Below are the code and all the weights of a small trained network. Each question names an input and a class and asks about switching units off, where a switched-off unit gives its printed mean instead of its output.

import numpy as np


def w(rows, s, z=0):
    codes = np.array(rows[::2]) - 128.0
    scale = np.full(codes.shape[1], s)
    scale[-1] = z or s
    return codes * scale


def f(y):
    return np.maximum(y, 0)


def log_softmax(a):
    a = a - a.max(-1, keepdims=True)
    return a - np.log(np.exp(a).sum(-1, keepdims=True))


def net(x, mask):
    res = np.array(x, float).reshape(1, 6) / 4 @ E
    y = f(res @ A[0][:, :-1].T + A[0][:, -1])
    res = res + np.where(mask, y, B[0][:, -1]) @ B[0][:, :-1]
    return log_softmax(res[-1] @ U[:, :-1].T + U[:, -1])


A, B = {}, {}
E = w([
[109,156,115,227,2],'x0',
[134,133,124,129,130],'x1',
[66,75,27,209,150],'x2',
[114,113,135,75,115],'x3',
[50,254,129,33,195],'x4',
[142,133,115,82,117],'x5',
],0.0097)
A[0] = w([
[136,126,77,117,159,132],'N1',
[139,254,136,141,212,197],'N2',
[135,191,163,178,127,169],'N3',
[96,71,74,101,96,177],'N4',
[98,172,117,112,73,167],'N5',
[143,83,156,117,195,191],'N6',
[131,139,153,115,170,116],'N7',
[195,52,126,118,170,168],'N8',
[66,135,85,134,147,203],'N9',
[120,190,243,133,196,142],'N10',
[161,209,136,81,171,116],'N11',
[84,80,136,172,45,159],'N12',
[114,115,189,60,157,109],'N13',
[155,131,183,157,126,172],'N14',
[160,142,230,119,113,255],'N15',
],0.013,0.0047)
B[0] = w([
[54,149,98,70,123,161],'N1',
[124,117,105,89,180,253],'N2',
[168,117,191,104,158,182],'N3',
[152,162,85,195,151,184],'N4',
[140,205,200,112,157,177],'N5',
[120,163,87,97,216,208],'N6',
[145,116,86,123,146,176],'N7',
[62,226,255,162,198,220],'N8',
[91,175,115,146,217,192],'N9',
[189,71,106,132,153,237],'N10',
[155,136,84,124,176,230],'N11',
[176,118,104,166,125,248],'N12',
[169,136,83,144,143,217],'N13',
[141,110,201,115,87,183],'N14',
[220,107,197,73,107,239],'N15',
],0.0093,0.012)
U = w([
[183,154,231,83,141,204],'0',
[255,92,66,159,138,110],'1',
[93,194,164,170,153,224],'2',
[65,95,91,100,159,3],'3',
[202,125,212,117,1,33],'4',
],0.01,0.0029)

Each question gives the input, the list of numbers given to net, and the class t.
The units are the neurons (one row each of A and B). Each row of codes is followed by its name. A weight is (code - 128) times the scale printed after its matrix; where a second scale follows, it is the last column's (A, B and U).
mask holds one flag per neuron, in row order. A switched-off neuron (its flag False) gives its mean, the last column of its row in B, instead of its output. The means were averaged over made-up inputs and are rounded, as every weight is.
A unit's drop is (log p(t) with every unit on - log p(t) with that unit switched off) / (log p(t) with every unit on - log p(t) with every unit switched off).
The circuit of an input: a set's keep is (log p(t) with only the set's units on - log p(t) with every unit switched off) / (log p(t) with every unit on - log p(t) with every unit switched off). Starting from the 12 units with the biggest drops (on a tie, the unit counted first), units are removed one at a time, each time the one whose removal leaves the highest keep (on an exact tie, the one counted first), for as long as the keep stays at least 0.8.
units of the circuit, in order: the units of the circuit, biggest drop first
most important unit: the unit with the biggest drop
top k neurons: the k neurons with the biggest drops, biggest first
drop when u is switched off: that unit's drop, to one decimal
input [-1,8,-4,2,1,8], class 1: top neuron	N8
input [-6,5,1,-5,-5,6], class 2: top 2 neurons	N8, N15
input [-2,7,2,4,3,-6], class 3: top 3 neurons	N8, N15, N12
input [-2,-8,5,2,1,6], class 3: top 2 neurons	N8, N5
input [-6,8,2,1,-4,6], class 2: units of the circuit, in order	N8, N15
input [-1,0,7,6,0,-4], class 2: units of the circuit, in order	N10, N9
input [-7,1,1,7,-1,-5], class 2: top 2 neurons	N8, N15
input [0,-4,0,6,4,6], class 1: top 3 neurons	N8, N13, N11
input [-6,-6,-5,7,1,-5], class 1: units of the circuit, in order	N13, N10
input [0,-8,2,3,4,5], class 3: units of the circuit, in order	N8, N15, N12
input [-7,-5,7,3,1,5], class 3: top 2 neurons	N1, N5
input [3,5,6,7,1,-3], class 2: top 2 neurons	N10, N9
input [0,-4,3,-5,-8,6], class 2: top 3 neurons	N8, N10, N15
input [-1,-7,-6,1,6,-7], class 1: most important unit	N10
input [-5,2,-1,7,1,8], class 1: top 2 neurons	N13, N11
input [8,2,-1,-5,7,-4], class 0: top 2 neurons	N3, N5
input [-8,4,-2,-1,1,8], class 1: top 3 neurons	N13, N11, N10
input [-1,4,4,1,-8,-8], class 2: drop when N8 is switched off	0.8
input [8,-7,-2,-4,-4,8], class 4: drop when N1 is switched off	0.0
input [0,3,-3,-5,7,3], class 1: drop when N11 is switched off	0.2
input [1,-8,-1,1,-2,3], class 4: drop when N9 is switched off	0.1
input [-8,0,8,-4,0,-5], class 2: units of the circuit, in order	N8
